Below is a small trained network, with its code and all its weights. Each question gives an input and a class and asks what happens when units are switched off, that is, made to give their printed mean instead of their output.

import numpy as np


def w(rows, s, z=0):
    codes = np.array(rows[::2]) - 128.0
    scale = np.full(codes.shape[1], s)
    scale[-1] = z or s
    return codes * scale


def f(y):
    return np.maximum(y, 0)


def log_softmax(a):
    a = a - a.max(-1, keepdims=True)
    return a - np.log(np.exp(a).sum(-1, keepdims=True))


def net(x, mask):
    res = np.array(x, float).reshape(1, 4) / 4 @ E
    y = f(res @ A[0][:, :-1].T + A[0][:, -1])
    res = res + np.where(mask, y, B[0][:, -1]) @ B[0][:, :-1]
    return log_softmax(res[-1] @ U[:, :-1].T + U[:, -1])


A, B = {}, {}
E = w([
[145,129,253,147,195,192,142,47,224,57],'x0',
[98,214,72,159,171,122,13,130,251,210],'x1',
[249,112,62,235,205,22,164,131,137,89],'x2',
[40,43,135,73,195,29,38,183,150,37],'x3',
],0.0067)
A[0] = w([
[109,160,85,130,172,105,28,139,202,180,3],'N0',
[112,205,77,155,175,123,44,125,214,181,98],'N1',
[218,145,74,215,203,50,131,153,129,129,118],'N2',
[2,156,168,37,80,179,65,149,144,172,99],'N3',
[117,126,187,133,173,172,110,73,182,83,79],'N4',
[168,204,121,163,94,165,147,90,145,211,17],'N5',
[137,155,179,142,199,159,131,84,176,80,23],'N6',
[121,89,189,144,182,135,111,83,191,59,75],'N7',
[75,93,135,81,183,56,38,188,154,67,4],'N8',
[135,48,125,105,113,117,187,151,55,83,99],'N9',
[107,110,68,142,78,89,93,179,83,146,124],'N10',
[180,99,80,185,205,49,132,139,167,82,93],'N11',
[97,135,50,101,118,80,89,200,68,144,87],'N12',
[40,49,123,93,191,64,62,174,140,51,92],'N13',
[130,124,60,125,83,94,103,178,84,173,16],'N14',
[150,65,173,89,118,99,200,119,62,63,16],'N15',
],0.0075,0.004)
B[0] = w([
[163,220,234,26,169,114,13,233,60,24,198],'N0',
[167,195,251,28,186,46,52,226,51,38,222],'N1',
[31,31,37,136,109,239,111,182,180,39,235],'N2',
[7,10,29,125,98,233,134,154,203,13,254],'N3',
[180,47,161,188,61,85,55,87,172,190,186],'N4',
[169,212,82,239,205,197,196,117,21,186,199],'N5',
[207,34,165,159,14,45,53,38,135,179,174],'N6',
[202,70,146,197,39,43,58,40,177,200,193],'N7',
[198,228,56,253,210,228,235,76,17,179,222],'N8',
[126,208,210,88,178,82,49,197,91,43,205],'N9',
[181,63,168,166,65,42,53,61,161,194,210],'N10',
[41,38,27,123,111,198,125,163,177,30,219],'N11',
[217,48,157,170,34,55,56,47,168,201,219],'N12',
[188,192,63,244,197,166,253,102,32,217,250],'N13',
[227,37,151,168,48,75,44,33,139,185,191],'N14',
[150,207,211,36,179,97,47,223,44,28,196],'N15',
],0.0056,0.0088)
U = w([
[181,51,158,146,34,25,69,33,166,202,50],'0',
[133,214,215,52,170,75,76,208,94,56,35],'1',
[18,38,34,126,98,217,135,144,176,55,23],'2',
[175,219,73,191,184,179,222,76,71,211,74],'3',
[79,116,125,123,141,86,142,141,176,134,228],'4',
[34,187,69,11,206,2,241,58,245,235,11],'5',
],0.011)

Each question gives the input, the list of numbers given to net, and the class t.
The units are the neurons (one row each of A and B). Each row of codes is followed by its name. A weight is (code - 128) times the scale printed after its matrix; where a second scale follows, it is the last column's (A, B and U).
mask holds one flag per neuron, in row order. A switched-off neuron (its flag False) gives its mean, the last column of its row in B, instead of its output. The means were averaged over made-up inputs and are rounded, as every weight is.
A unit's drop is (log p(t) with every unit on - log p(t) with that unit switched off) / (log p(t) with every unit on - log p(t) with every unit switched off).
The circuit of an input: a set's keep is (log p(t) with only the set's units on - log p(t) with every unit switched off) / (log p(t) with every unit on - log p(t) with every unit switched off). Starting from the 12 units with the biggest drops (on a tie, the unit counted first), units are removed one at a time, each time the one whose removal leaves the highest keep (on an exact tie, the one counted first), for as long as the keep stays at least 0.8.
circuit, biggest first: the units of the circuit, biggest drop first
k most important neurons: the k neurons with the biggest drops, biggest first
drop of u: that unit's drop, to one decimal
input [-1,5,-2,5], class 1: circuit, biggest first => [N0]
input [-6,3,-6,-5], class 0: 4 most important neurons => [N2; N14; N11; N10]
input [-6,7,-7,-6], class 1: 3 most important neurons => [N1; N0; N2]
input [2,-6,-4,-6], class 1: circuit, biggest first => [N13; N15]
input [5,7,-8,-5], class 2: 3 most important neurons => [N3; N15; N9]
input [0,2,-4,-3], class 2: 2 most important neurons => [N13; N3]
input [-5,-7,-7,8], class 3: 3 most important neurons => [N13; N8; N1]
input [4,-1,-6,-5], class 2: 3 most important neurons => [N3; N13; N8]
input [-3,-5,6,-1], class 2: 2 most important neurons => [N2; N1]
input [-6,8,-3,-8], class 1: 4 most important neurons => [N1; N0; N13; N8]
input [3,2,4,0], class 2: 3 most important neurons => [N2; N11; N12]
input [3,-1,8,6], class 2: 2 most important neurons => [N11; N2]
input [-5,7,6,-2], class 1: 3 most important neurons => [N1; N0; N3]
input [-5,-4,-4,6], class 3: circuit, biggest first => [N13]
input [2,2,3,-3], class 4: 3 most important neurons => [N3; N13; N8]
input [8,1,-7,-1], class 0: 2 most important neurons => [N4; N6]
input [3,4,5,4], class 2: drop of N2 => 1.2
input [-1,-3,-5,-5], class 2: drop of N3 => 0.6
input [6,2,1,3], class 0: drop of N10 => 0.0
input [-7,-7,2,-3], class 0: circuit, biggest first => [N14]
